Below are the code and all the weights of a small trained network. Each question names an input and a class and asks about switching units off, where a switched-off unit gives its printed mean instead of its output.

import numpy as np


def w(rows, s, z=0):
    codes = np.array(rows[::2]) - 128.0
    scale = np.full(codes.shape[1], s)
    scale[-1] = z or s
    return codes * scale


def f(y):
    return np.maximum(y, 0)


def log_softmax(a):
    a = a - a.max(-1, keepdims=True)
    return a - np.log(np.exp(a).sum(-1, keepdims=True))


def net(x, mask):
    res = np.array(x, float).reshape(1, 6) / 4 @ E
    y = f(res @ A[0][:, :-1].T + A[0][:, -1])
    res = res + np.where(mask, y, B[0][:, -1]) @ B[0][:, :-1]
    return log_softmax(res[-1] @ U[:, :-1].T + U[:, -1])


A, B = {}, {}
E = w([
[137,227,168,120,81,55,137],'x0',
[137,170,165,143,248,105,141],'x1',
[163,112,146,31,146,131,152],'x2',
[152,18,188,118,106,76,110],'x3',
[172,167,189,186,170,195,119],'x4',
[175,125,119,148,86,80,195],'x5',
],0.011)
A[0] = w([
[136,164,116,42,165,185,136,254],'N1',
[118,97,156,196,210,150,95,226],'N2',
[159,63,191,134,105,155,110,144],'N3',
[112,127,106,159,157,102,130,91],'N4',
[103,182,77,120,151,113,145,222],'N5',
[92,98,130,140,102,114,78,125],'N6',
[78,147,132,119,121,163,49,192],'N7',
[104,121,66,91,179,120,128,164],'N8',
[117,130,143,98,137,144,124,92],'N9',
[141,103,115,66,108,133,146,156],'N10',
[150,165,183,134,156,203,106,64],'N11',
[142,250,159,122,146,102,149,157],'N12',
[132,154,108,142,104,161,143,130],'N13',
[153,156,116,152,59,171,169,112],'N14',
[153,69,133,149,109,78,155,156],'N15',
],0.018,0.0043)
B[0] = w([
[156,124,103,87,230,150,158,217],'N1',
[183,45,191,243,95,139,103,246],'N2',
[177,123,150,132,88,75,204,202],'N3',
[57,131,153,134,111,127,129,157],'N4',
[81,137,96,136,164,138,52,205],'N5',
[130,148,132,105,55,194,133,174],'N6',
[143,177,124,112,79,233,129,199],'N7',
[58,73,130,164,139,170,127,190],'N8',
[137,126,135,123,148,126,155,144],'N9',
[161,78,113,54,144,117,121,188],'N10',
[113,224,117,166,200,113,251,205],'N11',
[130,194,175,91,168,96,14,250],'N12',
[165,122,65,132,145,125,107,166],'N13',
[140,105,39,162,118,52,98,190],'N14',
[54,133,148,88,62,86,158,205],'N15',
],0.022,0.017)
U = w([
[202,124,194,208,102,100,151,5],'0',
[147,175,90,106,59,203,117,192],'1',
[64,88,132,184,125,158,97,108],'2',
[131,120,140,63,62,59,159,183],'3',
[132,210,166,110,164,65,47,177],'4',
[181,186,124,176,195,148,151,11],'5',
[138,163,2,165,94,110,91,141],'6',
[117,58,123,57,193,145,142,188],'7',
],0.009,0.0017)

Each question gives the input, the list of numbers given to net, and the class t.
The units are the neurons (one row each of A and B). Each row of codes is followed by its name. A weight is (code - 128) times the scale printed after its matrix; where a second scale follows, it is the last column's (A, B and U).
mask holds one flag per neuron, in row order. A switched-off neuron (its flag False) gives its mean, the last column of its row in B, instead of its output. The means were averaged over made-up inputs and are rounded, as every weight is.
A unit's drop is (log p(t) with every unit on - log p(t) with that unit switched off) / (log p(t) with every unit on - log p(t) with every unit switched off).
The circuit of an input: a set's keep is (log p(t) with only the set's units on - log p(t) with every unit switched off) / (log p(t) with every unit on - log p(t) with every unit switched off). Starting from the 12 units with the biggest drops (on a tie, the unit counted first), units are removed one at a time, each time the one whose removal leaves the highest keep (on an exact tie, the one counted first), for as long as the keep stays at least 0.8.
units of the circuit, in order: the units of the circuit, biggest drop first
k most important neurons: the k neurons with the biggest drops, biggest first
drop when u is switched off: that unit's drop, to one decimal
input [-8,-8,1,-7,-8,-7], class 1: units of the circuit, in order	[N7]
input [4,-8,5,-1,-5,-2], class 7: 2 most important neurons	[N10; N3]
input [-1,-1,5,2,7,-3], class 5: 3 most important neurons	[N11; N1; N15]
input [3,-5,-6,-8,8,6], class 6: 4 most important neurons	[N14; N13; N1; N15]
input [-3,2,-1,-6,-3,-8], class 2: 2 most important neurons	[N8; N5]
input [-5,-7,0,-2,5,-7], class 5: 3 most important neurons	[N11; N1; N15]
input [-5,-1,0,-3,-5,-6], class 1: 3 most important neurons	[N7; N6; N2]
input [1,-2,3,-2,-2,7], class 3: 2 most important neurons	[N15; N10]
input [-2,7,-1,4,-5,-4], class 2: 3 most important neurons	[N8; N3; N11]
input [6,1,8,6,2,-1], class 3: 2 most important neurons	[N3; N5]
input [-7,-3,-8,2,-5,-4], class 1: 2 most important neurons	[N6; N7]
input [-1,0,-4,-8,2,8], class 4: 2 most important neurons	[N12; N7]
input [-7,3,0,-4,-7,-6], class 2: 2 most important neurons	[N8; N2]
input [-5,6,3,-7,-7,-2], class 7: units of the circuit, in order	[N1]
input [-7,-4,6,-6,4,7], class 7: 2 most important neurons	[N1; N10]
input [-2,8,3,1,-4,5], class 7: drop when N14 is switched off	0.1
input [3,-4,2,-6,7,7], class 4: drop when N5 is switched off	0.0
input [-4,-8,-7,3,-5,-2], class 1: drop when N6 is switched off	0.9
